Below are the code and all the weights of a small trained network. Each question names an input and a class and asks about switching units off, where a switched-off unit gives its printed mean instead of its output.

import numpy as np


def w(rows, s, z=0):
    codes = np.array(rows[::2]) - 128.0
    scale = np.full(codes.shape[1], s)
    scale[-1] = z or s
    return codes * scale


def f(y):
    return np.maximum(y, 0)


def log_softmax(a):
    a = a - a.max(-1, keepdims=True)
    return a - np.log(np.exp(a).sum(-1, keepdims=True))


def net(x, mask):
    res = np.array(x, float).reshape(1, 6) / 4 @ E
    y = f(res @ A[0][:, :-1].T + A[0][:, -1])
    res = res + np.where(mask, y, B[0][:, -1]) @ B[0][:, :-1]
    return log_softmax(res[-1] @ U[:, :-1].T + U[:, -1])


A, B = {}, {}
E = w([
[152,135,118,116,151,139,134,98],'x0',
[173,154,35,226,120,101,127,151],'x1',
[151,96,123,142,254,127,97,216],'x2',
[147,60,223,222,141,125,102,35],'x3',
[67,24,72,128,146,94,196,83],'x4',
[17,236,102,158,194,96,70,95],'x5',
],0.0081)
A[0] = w([
[129,91,217,214,124,156,90,144,84],'n1',
[108,32,95,116,227,67,143,161,98],'n2',
[230,88,86,74,110,214,132,149,42],'n3',
[164,123,205,79,165,177,234,123,120],'n4',
[89,102,173,19,143,93,125,163,180],'n5',
[50,177,145,157,178,115,89,132,7],'n6',
[230,200,161,152,102,61,89,142,120],'n7',
[119,108,80,185,132,119,139,177,119],'n8',
[87,223,87,103,200,156,78,69,41],'n9',
[168,146,168,131,180,224,16,181,128],'n10',
[114,150,75,90,69,137,123,225,111],'n11',
[105,149,192,27,112,164,86,105,142],'n12',
[168,210,104,57,105,190,110,173,103],'n13',
[99,219,77,51,160,89,140,194,120],'n14',
[98,165,128,135,80,149,143,81,14],'n15',
[106,155,119,133,75,162,162,93,1],'n16',
[191,114,128,112,130,204,159,122,41],'n17',
[200,124,183,201,128,176,2,52,154],'n18',
[159,183,88,180,96,93,127,150,226],'n19',
[76,168,193,143,28,101,182,164,142],'n20',
[146,151,93,114,45,146,151,84,144],'n21',
[166,96,146,124,77,127,174,199,4],'n22',
[209,143,44,190,106,142,159,173,175],'n23',
[26,137,61,102,152,54,89,101,102],'n24',
[177,52,102,145,97,104,151,156,85],'n25',
[146,64,140,128,177,119,77,213,7],'n26',
[107,99,67,70,118,151,180,140,105],'n27',
[134,147,178,156,188,190,126,202,114],'n28',
[121,153,157,135,45,135,134,100,54],'n29',
[118,142,210,55,150,142,75,154,149],'n30',
],0.008,0.0051)
B[0] = w([
[138,79,126,79,161,34,169,167,204],'n1',
[214,212,101,70,84,188,211,44,212],'n2',
[157,132,193,186,85,103,47,158,192],'n3',
[104,118,84,184,135,124,50,175,194],'n4',
[83,102,39,176,194,158,99,112,218],'n5',
[165,173,202,194,43,100,49,173,176],'n6',
[69,68,93,135,109,240,115,111,195],'n7',
[68,114,87,114,168,153,149,125,178],'n8',
[166,125,167,207,35,114,81,200,206],'n9',
[199,185,153,111,97,217,196,45,222],'n10',
[139,88,203,67,193,86,159,148,215],'n11',
[56,120,56,196,174,146,110,120,221],'n12',
[112,28,213,77,183,89,161,110,218],'n13',
[157,84,190,104,173,87,191,138,246],'n14',
[192,216,130,86,135,87,170,112,155],'n15',
[198,231,55,148,95,59,144,125,149],'n16',
[159,153,152,190,105,85,72,192,157],'n17',
[87,65,166,64,192,46,179,154,254],'n18',
[36,56,89,109,195,192,129,136,222],'n19',
[182,187,64,126,131,147,142,119,198],'n20',
[204,209,78,128,163,142,177,122,203],'n21',
[189,134,152,173,68,91,67,188,165],'n22',
[40,129,59,138,156,160,92,150,232],'n23',
[175,120,190,229,90,171,106,170,204],'n24',
[117,100,150,183,52,144,56,174,200],'n25',
[221,254,67,115,99,118,106,142,175],'n26',
[111,100,220,96,142,103,142,94,189],'n27',
[198,238,82,100,173,129,162,46,188],'n28',
[198,236,83,131,175,117,155,103,171],'n29',
[50,108,93,153,195,181,54,69,218],'n30',
],0.0071,0.0083)
U = w([
[240,254,69,100,133,132,179,77,49],'0',
[143,143,189,198,58,96,16,189,46],'1',
[109,120,111,126,145,138,128,102,254],'2',
[106,75,177,78,180,27,185,105,31],'3',
[37,102,34,155,161,179,79,98,14],'4',
[124,125,132,114,103,199,168,62,213],'5',
],0.0095,0.0082)

Each question gives the input, the list of numbers given to net, and the class t.
The units are the neurons (one row each of A and B). Each row of codes is followed by its name. A weight is (code - 128) times the scale printed after its matrix; where a second scale follows, it is the last column's (A, B and U).
mask holds one flag per neuron, in row order. A switched-off neuron (its flag False) gives its mean, the last column of its row in B, instead of its output. The means were averaged over made-up inputs and are rounded, as every weight is.
A unit's drop is (log p(t) with every unit on - log p(t) with that unit switched off) / (log p(t) with every unit on - log p(t) with every unit switched off).
The circuit of an input: a set's keep is (log p(t) with only the set's units on - log p(t) with every unit switched off) / (log p(t) with every unit on - log p(t) with every unit switched off). Starting from the 12 units with the biggest drops (on a tie, the unit counted first), units are removed one at a time, each time the one whose removal leaves the highest keep (on an exact tie, the one counted first), for as long as the keep stays at least 0.8.
units of the circuit, in order: the units of the circuit, biggest drop first
unit that matters most: the unit with the biggest drop
top k neurons: the k neurons with the biggest drops, biggest first
drop of u: that unit's drop, to one decimal
input [-5,4,1,7,4,4], class 3: units of the circuit, in order : [n18 n1]
input [6,-4,5,-6,-7,-4], class 5: unit that matters most : n10
input [4,6,-4,-5,-7,-7], class 1: top 2 neurons : [n3 n22]
input [-6,-8,6,-7,-7,-3], class 4: top 3 neurons : [n30 n5 n12]
input [-1,-2,-6,-7,-3,4], class 3: units of the circuit, in order : [n13 n14]
input [-3,4,1,-8,3,5], class 3: top 2 neurons : [n14 n11]
input [3,-7,-7,5,-3,-5], class 0: top 4 neurons : [n29 n21 n20 n19]
input [-6,1,7,5,-6,6], class 0: top 2 neurons : [n10 n28]
input [1,-6,5,3,0,2], class 4: top 2 neurons : [n30 n5]
input [2,3,3,6,-8,-4], class 5: top 2 neurons : [n10 n7]
input [-5,-3,-8,6,-4,8], class 0: top 4 neurons : [n29 n15 n20 n25]
input [8,6,-8,8,3,-1], class 0: top 3 neurons : [n21 n29 n13]
input [5,-7,6,-4,0,-2], class 4: top 4 neurons : [n5 n30 n4 n12]
input [-4,-7,5,1,-6,3], class 4: top 4 neurons : [n30 n12 n5 n2]
input [1,-7,-4,-6,4,-2], class 4: units of the circuit, in order : [n5]
input [8,-8,8,0,-4,-2], class 0: top 3 neurons : [n10 n28 n26]
input [2,-7,-1,0,-1,1], class 4: drop of n14 : 0.0
input [-5,7,0,6,1,-3], class 4: drop of n7 : 0.1
input [1,2,3,-7,-7,4], class 3: drop of n11 : 0.3
input [5,5,0,0,-4,8], class 1: units of the circuit, in order : [n9]
